Here is a tiny trained network, its code and every weight. The questions are about switching its units off for an input and a class, where a switched-off unit gives its printed mean instead of its output.

import numpy as np


def w(rows, s, z=0):
    codes = np.array(rows[::2]) - 128.0
    scale = np.full(codes.shape[1], s)
    scale[-1] = z or s
    return codes * scale


def norm(h):
    return h / np.sqrt((h * h).mean(-1, keepdims=True) + 1e-5)


def f(y):
    return np.maximum(y, 0)


def log_softmax(a):
    a = a - a.max(-1, keepdims=True)
    return a - np.log(np.exp(a).sum(-1, keepdims=True))


def net(x, mask):
    res = np.array(x, float).reshape(1, 7) / 4 @ E
    u = 0
    for l in range(3):
        y = f(norm(res) @ A[l][:, :-1].T + A[l][:, -1])
        res = res + np.where(mask[u : u + 7], y, B[l][:, -1]) @ B[l][:, :-1]
        u += 7
    return log_softmax(norm(res)[-1] @ U[:, :-1].T + U[:, -1])


A, B = {}, {}
E = w([
[120,133,126,132,132,127,127,133],'x0',
[163,174,49,28,122,126,123,168],'x1',
[82,84,76,112,123,118,255,135],'x2',
[98,142,131,138,120,121,124,153],'x3',
[134,127,138,120,115,127,131,122],'x4',
[125,131,139,122,114,126,130,130],'x5',
[88,147,97,106,79,234,109,134],'x6',
],0.0077)
A[0] = w([
[115,167,98,151,101,153,86,86,4],'0.n0',
[107,114,88,139,159,121,105,126,187],'0.n1',
[193,174,67,84,113,68,130,173,54],'0.n2',
[93,126,89,171,56,254,113,94,45],'0.n3',
[97,108,98,118,98,65,187,100,79],'0.n4',
[137,65,99,142,114,117,229,182,56],'0.n5',
[148,213,84,69,122,167,137,112,70],'0.n6',
],0.0074,0.0024)
B[0] = w([
[151,190,139,148,103,110,106,136,160],'0.n0',
[169,75,216,117,73,143,142,123,157],'0.n1',
[76,180,150,74,253,93,130,22,218],'0.n2',
[82,146,166,48,169,143,140,60,253],'0.n3',
[190,150,165,127,180,180,173,227,199],'0.n4',
[136,209,153,128,142,205,163,119,225],'0.n5',
[88,84,58,210,66,112,61,220,218],'0.n6',
],0.007,0.0054)
A[1] = w([
[133,43,191,217,90,243,134,69,114],'1.n0',
[246,110,143,230,52,79,20,212,251],'1.n1',
[128,120,232,107,167,32,1,2,102],'1.n2',
[178,152,197,158,115,213,142,67,144],'1.n3',
[133,144,105,179,60,93,38,121,132],'1.n4',
[209,91,175,228,86,98,167,146,152],'1.n5',
[128,129,157,101,117,213,9,119,58],'1.n6',
],0.0063,0.0026)
B[1] = w([
[103,192,163,59,109,164,155,116,199],'1.n0',
[70,54,178,28,58,139,160,123,194],'1.n1',
[81,152,97,172,155,63,39,154,255],'1.n2',
[50,164,135,162,65,92,138,131,201],'1.n3',
[178,161,115,74,181,204,173,156,172],'1.n4',
[254,62,123,198,34,127,127,200,179],'1.n5',
[208,239,130,204,145,100,135,86,202],'1.n6',
],0.0075,0.0073)
A[2] = w([
[184,62,152,226,131,160,165,149,40],'2.n0',
[97,53,178,103,127,68,30,148,122],'2.n1',
[69,67,98,80,70,202,188,118,177],'2.n2',
[47,115,27,114,82,99,197,81,73],'2.n3',
[182,153,2,144,63,196,104,199,118],'2.n4',
[168,189,138,52,204,114,111,65,252],'2.n5',
[164,121,146,143,11,102,90,241,102],'2.n6',
],0.0087,0.0034)
B[2] = w([
[157,216,167,162,50,170,80,171,164],'2.n0',
[129,137,27,146,189,57,100,34,192],'2.n1',
[126,34,116,148,137,21,63,86,203],'2.n2',
[146,59,183,193,149,114,164,50,165],'2.n3',
[255,75,173,108,137,136,21,129,184],'2.n4',
[83,125,104,113,90,164,204,184,254],'2.n5',
[196,33,111,152,160,171,137,122,188],'2.n6',
],0.01,0.0086)
U = w([
[196,43,100,162,147,89,64,76,252],'0',
[101,202,33,82,194,62,86,128,19],'1',
[206,142,204,202,50,166,165,175,24],'2',
[127,130,101,64,168,162,233,181,254],'3',
[64,255,145,161,75,160,91,85,224],'4',
[196,156,128,31,85,225,62,173,56],'5',
[50,78,191,130,100,124,189,38,66],'6',
],0.018,0.0023)

Each question gives the input, the list of numbers given to net, and the class t.
The units are the neurons (one row each of A and B). Each row of codes is followed by its name. A weight is (code - 128) times the scale printed after its matrix; where a second scale follows, it is the last column's (A, B and U).
mask holds one flag per neuron, layer by layer. A switched-off neuron (its flag False) gives its mean, the last column of its row in B, instead of its output. The means were averaged over made-up inputs and are rounded, as every weight is.
A unit's drop is (log p(t) with every unit on - log p(t) with that unit switched off) / (log p(t) with every unit on - log p(t) with every unit switched off).
The circuit of an input: a set's keep is (log p(t) with only the set's units on - log p(t) with every unit switched off) / (log p(t) with every unit on - log p(t) with every unit switched off). Starting from the 12 units with the biggest drops (on a tie, the unit counted first), units are removed one at a time, each time the one whose removal leaves the highest keep (on an exact tie, the one counted first), for as long as the keep stays at least 0.8.
circuit, biggest first: the units of the circuit, biggest drop first
unit that matters most: the unit with the biggest drop
k most important neurons: the k neurons with the biggest drops, biggest first
top k neurons in layer l: the k neurons of layer l with the biggest drops, biggest first
drop when u is switched off: that unit's drop, to one decimal
input [5,-1,-3,-3,7,-5,1], class 4: unit that matters most : 1.n6
input [-3,-2,-3,6,-4,-4,1], class 4: 2 most important neurons : (1.n6, 0.n2)
input [3,-3,8,6,-5,7,0], class 2: 2 most important neurons : (0.n4, 0.n3)
input [1,8,1,-1,8,-4,5], class 0: 2 most important neurons : (0.n6, 2.n3)
input [-7,3,8,-6,-6,0,1], class 0: top 2 neurons in layer 1 : (1.n6, 1.n0)
input [0,8,-7,-4,-3,-4,0], class 1: top 3 neurons in layer 0 : (0.n2, 0.n5, 0.n4)
input [-2,-5,2,-3,-6,0,-1], class 2: 2 most important neurons : (1.n5, 0.n3)
input [-3,-4,6,-4,-4,-5,0], class 2: 3 most important neurons : (0.n3, 0.n4, 0.n2)
input [-7,6,-1,-3,8,7,0], class 1: 2 most important neurons : (0.n2, 0.n5)
input [-1,5,-4,-8,7,6,-1], class 1: 2 most important neurons : (0.n2, 1.n2)
input [-7,1,-1,-2,5,3,0], class 1: 2 most important neurons : (1.n2, 0.n2)
input [-1,1,4,4,3,5,3], class 0: 2 most important neurons : (0.n2, 2.n2)
input [-1,5,-6,2,4,-7,0], class 1: top 4 neurons in layer 1 : (1.n2, 1.n5, 1.n1, 1.n0)
input [-7,2,-4,1,5,-7,0], class 1: unit that matters most : 1.n2
input [-2,0,0,-2,3,-6,4], class 4: 2 most important neurons : (0.n3, 1.n6)
input [8,0,-3,-5,8,5,4], class 4: 2 most important neurons : (0.n3, 1.n5)
input [1,-8,0,4,4,2,3], class 4: top 2 neurons in layer 1 : (1.n1, 1.n2)
input [3,0,6,3,-8,4,8], class 6: top 2 neurons in layer 1 : (1.n5, 1.n2)
input [-4,-1,0,1,-8,4,2], class 4: top 2 neurons in layer 2 : (2.n2, 2.n6)
input [-7,6,2,-7,2,5,-8], class 3: circuit, biggest first : (2.n5)
input [-2,-7,5,8,8,-1,0], class 2: top 2 neurons in layer 1 : (1.n5, 1.n1)
input [-3,0,5,2,-6,0,-6], class 2: 2 most important neurons : (0.n3, 2.n0)
input [-1,5,4,-4,-3,-3,1], class 0: top 2 neurons in layer 0 : (0.n6, 0.n3)
input [7,2,-1,8,8,4,-7], class 1: drop when 1.n2 is switched off : 0.0
input [-2,-2,-7,-6,8,-8,8], class 4: drop when 0.n3 is switched off : 0.2
input [-6,5,1,3,-6,5,8], class 0: drop when 2.n3 is switched off : 0.1
input [6,8,4,-3,3,-3,-2], class 3: drop when 0.n2 is switched off : 4.6
input [3,4,3,-1,-8,-5,-2], class 3: unit that matters most : 0.n2
